Here is a tiny trained network, its code and every weight. The questions are about switching its units off for an input and a class, where a switched-off unit gives its printed mean instead of its output.

import numpy as np


def w(rows, s, z=0):
    codes = np.array(rows[::2]) - 128.0
    scale = np.full(codes.shape[1], s)
    scale[-1] = z or s
    return codes * scale


def norm(h):
    return h / np.sqrt((h * h).mean(-1, keepdims=True) + 1e-5)


def f(y):
    return y / 2 * (1 + np.tanh(0.7978845608 * (y + 0.044715 * y**3)))


def log_softmax(a):
    a = a - a.max(-1, keepdims=True)
    return a - np.log(np.exp(a).sum(-1, keepdims=True))


def net(x, mask):
    res = np.array(x, float).reshape(1, 6) / 4 @ E
    u = 0
    for l in range(2):
        y = f(norm(res) @ A[l][:, :-1].T + A[l][:, -1])
        res = res + np.where(mask[u : u + 16], y, B[l][:, -1]) @ B[l][:, :-1]
        u += 16
    return log_softmax(norm(res)[-1] @ U[:, :-1].T + U[:, -1])


A, B = {}, {}
E = w([
[189,162,10,67,195],'x0',
[91,231,81,187,162],'x1',
[228,149,124,114,91],'x2',
[217,90,151,172,255],'x3',
[183,193,233,229,111],'x4',
[94,106,214,50,196],'x5',
],0.0073)
A[0] = w([
[118,189,99,124,31,16],'0.n0',
[217,110,192,58,132,2],'0.n1',
[158,112,198,162,130,87],'0.n2',
[136,158,87,130,44,80],'0.n3',
[135,75,186,166,120,59],'0.n4',
[173,120,169,45,156,34],'0.n5',
[182,105,107,6,159,143],'0.n6',
[95,171,150,174,123,148],'0.n7',
[174,139,77,120,231,121],'0.n8',
[116,101,159,125,209,214],'0.n9',
[84,121,142,196,154,119],'0.n10',
[17,79,85,55,141,62],'0.n11',
[187,146,68,170,156,59],'0.n12',
[208,114,106,113,152,82],'0.n13',
[51,180,115,139,211,107],'0.n14',
[78,73,98,95,93,32],'0.n15',
],0.013,0.0086)
B[0] = w([
[136,248,67,79,24,143],'0.n0',
[91,85,224,44,207,147],'0.n1',
[108,65,107,147,103,162],'0.n2',
[90,209,156,71,90,151],'0.n3',
[160,91,176,202,113,149],'0.n4',
[129,80,201,106,152,145],'0.n5',
[100,121,171,135,202,244],'0.n6',
[91,133,146,146,130,172],'0.n7',
[171,185,94,78,205,228],'0.n8',
[98,137,67,178,120,254],'0.n9',
[100,197,163,160,88,162],'0.n10',
[22,67,99,41,131,218],'0.n11',
[188,159,129,79,158,167],'0.n12',
[188,121,152,74,103,162],'0.n13',
[66,175,189,195,164,191],'0.n14',
[117,68,26,50,92,145],'0.n15',
],0.012,0.0077)
A[1] = w([
[247,161,68,145,188,61],'1.n0',
[216,112,181,82,141,130],'1.n1',
[204,149,36,175,156,72],'1.n2',
[115,160,183,83,61,176],'1.n3',
[131,151,141,140,130,124],'1.n4',
[155,210,101,118,11,73],'1.n5',
[199,56,173,220,24,1],'1.n6',
[95,83,153,40,181,146],'1.n7',
[88,41,79,120,99,61],'1.n8',
[180,54,226,137,142,176],'1.n9',
[139,199,120,98,37,32],'1.n10',
[99,44,92,93,81,60],'1.n11',
[248,155,63,125,161,68],'1.n12',
[69,113,146,103,86,139],'1.n13',
[216,103,64,87,186,63],'1.n14',
[104,71,44,101,70,49],'1.n15',
],0.014,0.0077)
B[1] = w([
[178,177,231,52,85,204],'1.n0',
[126,114,183,135,171,173],'1.n1',
[202,99,154,115,112,169],'1.n2',
[162,92,98,136,129,176],'1.n3',
[129,120,135,148,103,134],'1.n4',
[160,184,20,118,143,174],'1.n5',
[251,102,47,214,44,174],'1.n6',
[119,80,86,128,149,254],'1.n7',
[104,124,101,80,54,161],'1.n8',
[190,74,140,167,123,201],'1.n9',
[123,181,47,129,110,156],'1.n10',
[74,117,163,89,36,159],'1.n11',
[157,197,207,32,129,193],'1.n12',
[173,135,167,99,104,186],'1.n13',
[118,228,169,107,60,192],'1.n14',
[103,79,227,129,104,152],'1.n15',
],0.017,0.0086)
U = w([
[49,213,221,244,142,116],'0',
[119,249,8,117,49,72],'1',
[44,137,49,83,250,1],'2',
[204,221,225,45,179,131],'3',
[35,37,106,50,37,132],'4',
[173,23,201,132,229,112],'5',
[210,83,111,228,44,186],'6',
],0.021,0.0076)

Each question gives the input, the list of numbers given to net, and the class t.
The units are the neurons (one row each of A and B). Each row of codes is followed by its name. A weight is (code - 128) times the scale printed after its matrix; where a second scale follows, it is the last column's (A, B and U).
mask holds one flag per neuron, layer by layer. A switched-off neuron (its flag False) gives its mean, the last column of its row in B, instead of its output. The means were averaged over made-up inputs and are rounded, as every weight is.
A unit's drop is (log p(t) with every unit on - log p(t) with that unit switched off) / (log p(t) with every unit on - log p(t) with every unit switched off).
The circuit of an input: a set's keep is (log p(t) with only the set's units on - log p(t) with every unit switched off) / (log p(t) with every unit on - log p(t) with every unit switched off). Starting from the 12 units with the biggest drops (on a tie, the unit counted first), units are removed one at a time, each time the one whose removal leaves the highest keep (on an exact tie, the one counted first), for as long as the keep stays at least 0.8.
circuit, biggest first: the units of the circuit, biggest drop first
unit that matters most: the unit with the biggest drop
k most important neurons: the k neurons with the biggest drops, biggest first
drop of u: that unit's drop, to one decimal
input [0,-2,-1,5,7,7], class 6: circuit, biggest first => 0.n6, 0.n9, 1.n12
input [0,8,3,-5,8,6], class 0: circuit, biggest first => 0.n7, 0.n8
input [7,5,-4,-8,-6,-4], class 4: circuit, biggest first => 0.n11, 1.n15
input [7,-8,5,-2,2,-2], class 5: unit that matters most => 0.n1
input [-3,-7,1,-4,1,-3], class 6: circuit, biggest first => 1.n6, 0.n11
input [-2,-7,4,4,-7,2], class 5: circuit, biggest first => 0.n6, 1.n9
input [5,2,3,-4,5,4], class 1: 2 most important neurons => 0.n0, 0.n8
input [-1,-4,6,7,8,-7], class 6: 3 most important neurons => 1.n6, 0.n8, 0.n2
input [8,-8,2,3,-5,3], class 5: 2 most important neurons => 0.n6, 0.n5
input [-4,-7,6,-4,-2,-3], class 1: 3 most important neurons => 0.n11, 0.n3, 1.n5
input [2,-4,4,-8,6,5], class 1: 4 most important neurons => 0.n0, 0.n6, 1.n10, 1.n5
input [2,1,-6,4,3,-1], class 0: 2 most important neurons => 0.n14, 0.n10
input [8,2,-4,-4,-6,6], class 2: 3 most important neurons => 0.n6, 0.n14, 0.n8
input [8,0,1,-4,-3,-2], class 3: 3 most important neurons => 0.n14, 0.n8, 1.n14
input [5,-6,8,5,8,6], class 5: most important neuron => 0.n1
input [7,0,-6,-8,-4,-6], class 4: 2 most important neurons => 0.n11, 1.n15
input [4,-2,6,-3,-4,1], class 5: 2 most important neurons => 0.n6, 0.n9
input [8,-7,6,-4,-5,4], class 5: drop of 0.n6 => 0.9
input [-7,7,3,5,2,-6], class 6: drop of 0.n8 => 0.2
input [3,-6,1,-3,6,0], class 5: drop of 0.n1 => 0.7
input [8,8,-6,-6,-4,0], class 2: unit that matters most => 0.n14
